Below are the code and all the weights of a small trained network. Each question names an input and a class and asks about switching units off, where a switched-off unit gives its printed mean instead of its output.

import numpy as np


def w(rows, s, z=0):
    codes = np.array(rows[::2]) - 128.0
    scale = np.full(codes.shape[1], s)
    scale[-1] = z or s
    return codes * scale


def f(y):
    return np.maximum(y, 0)


def log_softmax(a):
    a = a - a.max(-1, keepdims=True)
    return a - np.log(np.exp(a).sum(-1, keepdims=True))


def net(x, mask):
    res = np.array(x, float).reshape(1, 3) / 4 @ E
    y = f(res @ A[0][:, :-1].T + A[0][:, -1])
    res = res + np.where(mask, y, B[0][:, -1]) @ B[0][:, :-1]
    return log_softmax(res[-1] @ U[:, :-1].T + U[:, -1])


A, B = {}, {}
E = w([
[175,139,45,130,39,137,181],'x0',
[43,157,204,96,142,134,248],'x1',
[72,129,100,195,138,128,131],'x2',
],0.016)
A[0] = w([
[156,91,31,183,69,65,60,120],'neuron 0',
[177,76,86,138,156,65,40,193],'neuron 1',
[127,109,190,184,248,91,73,94],'neuron 2',
[178,120,131,137,153,181,67,1],'neuron 3',
[214,109,163,4,105,147,123,141],'neuron 4',
[28,175,156,129,100,99,231,51],'neuron 5',
[111,153,250,17,190,192,152,151],'neuron 6',
[114,155,55,167,154,60,85,144],'neuron 7',
[162,130,161,122,122,83,73,5],'neuron 8',
[52,72,115,168,233,112,85,175],'neuron 9',
],0.011,0.0081)
B[0] = w([
[58,170,120,81,170,86,72,251],'neuron 0',
[158,136,100,168,40,189,170,243],'neuron 1',
[183,130,91,176,86,226,116,209],'neuron 2',
[171,37,173,139,142,71,234,162],'neuron 3',
[181,130,163,204,46,196,171,202],'neuron 4',
[189,146,123,122,46,247,138,229],'neuron 5',
[37,54,144,114,197,37,132,235],'neuron 6',
[105,151,151,42,139,72,90,187],'neuron 7',
[152,56,125,121,180,127,194,148],'neuron 8',
[205,123,129,87,98,149,152,215],'neuron 9',
],0.011,0.019)
U = w([
[169,148,145,121,112,162,151,183],'0',
[133,176,116,147,77,186,88,2],'1',
[7,122,147,93,207,13,86,170],'2',
],0.015,0.0016)

Each question gives the input, the list of numbers given to net, and the class t.
The units are the neurons (one row each of A and B). Each row of codes is followed by its name. A weight is (code - 128) times the scale printed after its matrix; where a second scale follows, it is the last column's (A, B and U).
mask holds one flag per neuron, in row order. A switched-off neuron (its flag False) gives its mean, the last column of its row in B, instead of its output. The means were averaged over made-up inputs and are rounded, as every weight is.
A unit's drop is (log p(t) with every unit on - log p(t) with that unit switched off) / (log p(t) with every unit on - log p(t) with every unit switched off).
The circuit of an input: a set's keep is (log p(t) with only the set's units on - log p(t) with every unit switched off) / (log p(t) with every unit on - log p(t) with every unit switched off). Starting from all 10 units, units are removed one at a time, each time the one whose removal leaves the highest keep (on an exact tie, the one counted first), for as long as the keep stays at least 0.8.
units of the circuit, in order: the units of the circuit, biggest drop first
k most important neurons: the k neurons with the biggest drops, biggest first
drop of u: that unit's drop, to one decimal
input [7,8,5], class 1: units of the circuit, in order -> (neuron 5)
input [-6,1,-1], class 2: 2 most important neurons -> (neuron 6; neuron 5)
input [-4,-8,-6], class 0: 2 most important neurons -> (neuron 3; neuron 8)
input [5,-3,3], class 2: units of the circuit, in order -> (neuron 5; neuron 0)
input [-3,3,0], class 2: 2 most important neurons -> (neuron 6; neuron 1)
input [3,0,7], class 2: 3 most important neurons -> (neuron 1; neuron 2; neuron 4)
input [7,8,2], class 1: 3 most important neurons -> (neuron 5; neuron 3; neuron 9)
input [-1,7,-2], class 2: 2 most important neurons -> (neuron 6; neuron 1)
input [7,-2,-8], class 1: drop of neuron 9 -> 0.1
input [7,0,8], class 2: drop of neuron 5 -> 0.0
input [2,-2,8], class 2: drop of neuron 5 -> 0.2
input [-5,-8,-7], class 0: drop of neuron 8 -> 0.5
